Below is a small trained network, with its code and all its weights. Each question gives an input and a class and asks what happens when units are switched off, that is, made to give their printed mean instead of their output.

import numpy as np


def w(rows, s, z=0):
    codes = np.array(rows[::2]) - 128.0
    scale = np.full(codes.shape[1], s)
    scale[-1] = z or s
    return codes * scale


def f(y):
    return np.maximum(y, 0)


def log_softmax(a):
    a = a - a.max(-1, keepdims=True)
    return a - np.log(np.exp(a).sum(-1, keepdims=True))


def net(x, mask):
    res = np.array(x, float).reshape(1, 3) / 4 @ E
    y = f(res @ A[0][:, :-1].T + A[0][:, -1])
    res = res + np.where(mask, y, B[0][:, -1]) @ B[0][:, :-1]
    return log_softmax(res[-1] @ U[:, :-1].T + U[:, -1])


A, B = {}, {}
E = w([
[24,134,77],'x0',
[154,255,118],'x1',
[106,153,251],'x2',
],0.012)
A[0] = w([
[109,102,130,153],'n1',
[214,118,125,206],'n2',
[111,166,201,85],'n3',
[207,119,130,57],'n4',
[172,111,76,57],'n5',
[183,175,109,130],'n6',
[144,120,82,1],'n7',
[93,164,119,199],'n8',
[136,55,153,74],'n9',
[107,111,205,63],'n10',
[143,46,178,32],'n11',
[143,190,104,102],'n12',
[177,133,215,94],'n13',
[229,107,159,155],'n14',
[151,100,154,104],'n15',
[128,133,203,42],'n16',
[3,142,112,193],'n17',
[78,147,116,12],'n18',
[151,205,118,37],'n19',
[54,147,116,217],'n20',
[132,126,171,52],'n21',
[99,127,111,18],'n22',
[102,83,148,19],'n23',
[81,146,206,10],'n24',
[139,174,108,69],'n25',
[183,122,147,138],'n26',
[119,195,127,69],'n27',
[127,115,196,65],'n28',
[118,48,102,100],'n29',
[90,139,175,11],'n30',
[53,143,122,128],'n31',
[121,79,131,143],'n32',
[124,38,144,87],'n33',
[178,119,64,83],'n34',
[131,77,109,62],'n35',
[159,163,118,102],'n36',
[192,103,47,80],'n37',
[92,91,143,104],'n38',
[125,47,125,67],'n39',
[169,123,158,109],'n40',
[146,126,176,96],'n41',
[135,90,58,85],'n42',
[75,155,103,137],'n43',
],0.014,0.0024)
B[0] = w([
[177,145,109,164],'n1',
[111,19,103,210],'n2',
[93,144,82,215],'n3',
[136,63,64,189],'n4',
[14,154,81,186],'n5',
[150,128,112,191],'n6',
[58,176,75,166],'n7',
[176,109,124,176],'n8',
[170,178,116,203],'n9',
[82,173,104,212],'n10',
[155,162,87,218],'n11',
[174,173,133,186],'n12',
[105,100,93,235],'n13',
[152,14,91,232],'n14',
[149,112,128,170],'n15',
[91,144,84,206],'n16',
[157,38,77,247],'n17',
[144,62,99,164],'n18',
[164,182,65,193],'n19',
[168,1,78,204],'n20',
[94,129,106,170],'n21',
[128,106,87,150],'n22',
[150,182,120,174],'n23',
[67,178,57,212],'n24',
[158,180,151,168],'n25',
[136,29,87,185],'n26',
[187,200,105,183],'n27',
[80,163,83,200],'n28',
[168,185,110,218],'n29',
[37,154,84,176],'n30',
[154,21,66,194],'n31',
[182,196,136,183],'n32',
[161,209,121,220],'n33',
[39,135,74,199],'n34',
[151,175,122,180],'n35',
[172,152,130,167],'n36',
[3,179,113,222],'n37',
[181,181,81,178],'n38',
[162,152,118,207],'n39',
[162,69,74,178],'n40',
[93,102,87,182],'n41',
[106,158,129,210],'n42',
[150,66,135,185],'n43',
],0.0066,0.011)
U = w([
[19,165,87,118],'0',
[191,37,90,77],'1',
[250,210,101,101],'2',
[157,114,117,254],'3',
[113,141,176,94],'4',
],0.011,0.0079)

Each question gives the input, the list of numbers given to net, and the class t.
The units are the neurons (one row each of A and B). Each row of codes is followed by its name. A weight is (code - 128) times the scale printed after its matrix; where a second scale follows, it is the last column's (A, B and U).
mask holds one flag per neuron, in row order. A switched-off neuron (its flag False) gives its mean, the last column of its row in B, instead of its output. The means were averaged over made-up inputs and are rounded, as every weight is.
A unit's drop is (log p(t) with every unit on - log p(t) with that unit switched off) / (log p(t) with every unit on - log p(t) with every unit switched off).
The circuit of an input: a set's keep is (log p(t) with only the set's units on - log p(t) with every unit switched off) / (log p(t) with every unit on - log p(t) with every unit switched off). Starting from the 12 units with the biggest drops (on a tie, the unit counted first), units are removed one at a time, each time the one whose removal leaves the highest keep (on an exact tie, the one counted first), for as long as the keep stays at least 0.8.
circuit, biggest first: the units of the circuit, biggest drop first
unit that matters most: the unit with the biggest drop
top k neurons: the k neurons with the biggest drops, biggest first
drop of u: that unit's drop, to one decimal
input [2,1,3], class 3: top 3 neurons -> [n37, n5, n34]
input [-4,-6,-6], class 0: top 3 neurons -> [n37, n5, n34]
input [-7,3,-6], class 1: circuit, biggest first -> [n2]
input [-7,2,-6], class 1: top 2 neurons -> [n14, n2]
input [7,-4,6], class 1: top 4 neurons -> [n17, n20, n31, n37]
input [-8,-5,8], class 0: top 2 neurons -> [n10, n28]
input [1,2,1], class 3: top 2 neurons -> [n33, n29]
input [3,-2,1], class 3: top 2 neurons -> [n14, n2]
input [-4,-1,4], class 0: top 2 neurons -> [n17, n20]
input [7,-2,-5], class 1: top 2 neurons -> [n17, n20]
input [-4,-1,-5], class 0: drop of n5 -> 0.1
input [5,7,3], class 2: drop of n27 -> 0.2
input [1,-4,-6], class 0: drop of n36 -> 0.0
input [-1,5,6], class 0: drop of n3 -> 0.1
input [2,-6,-5], class 2: unit that matters most -> n29
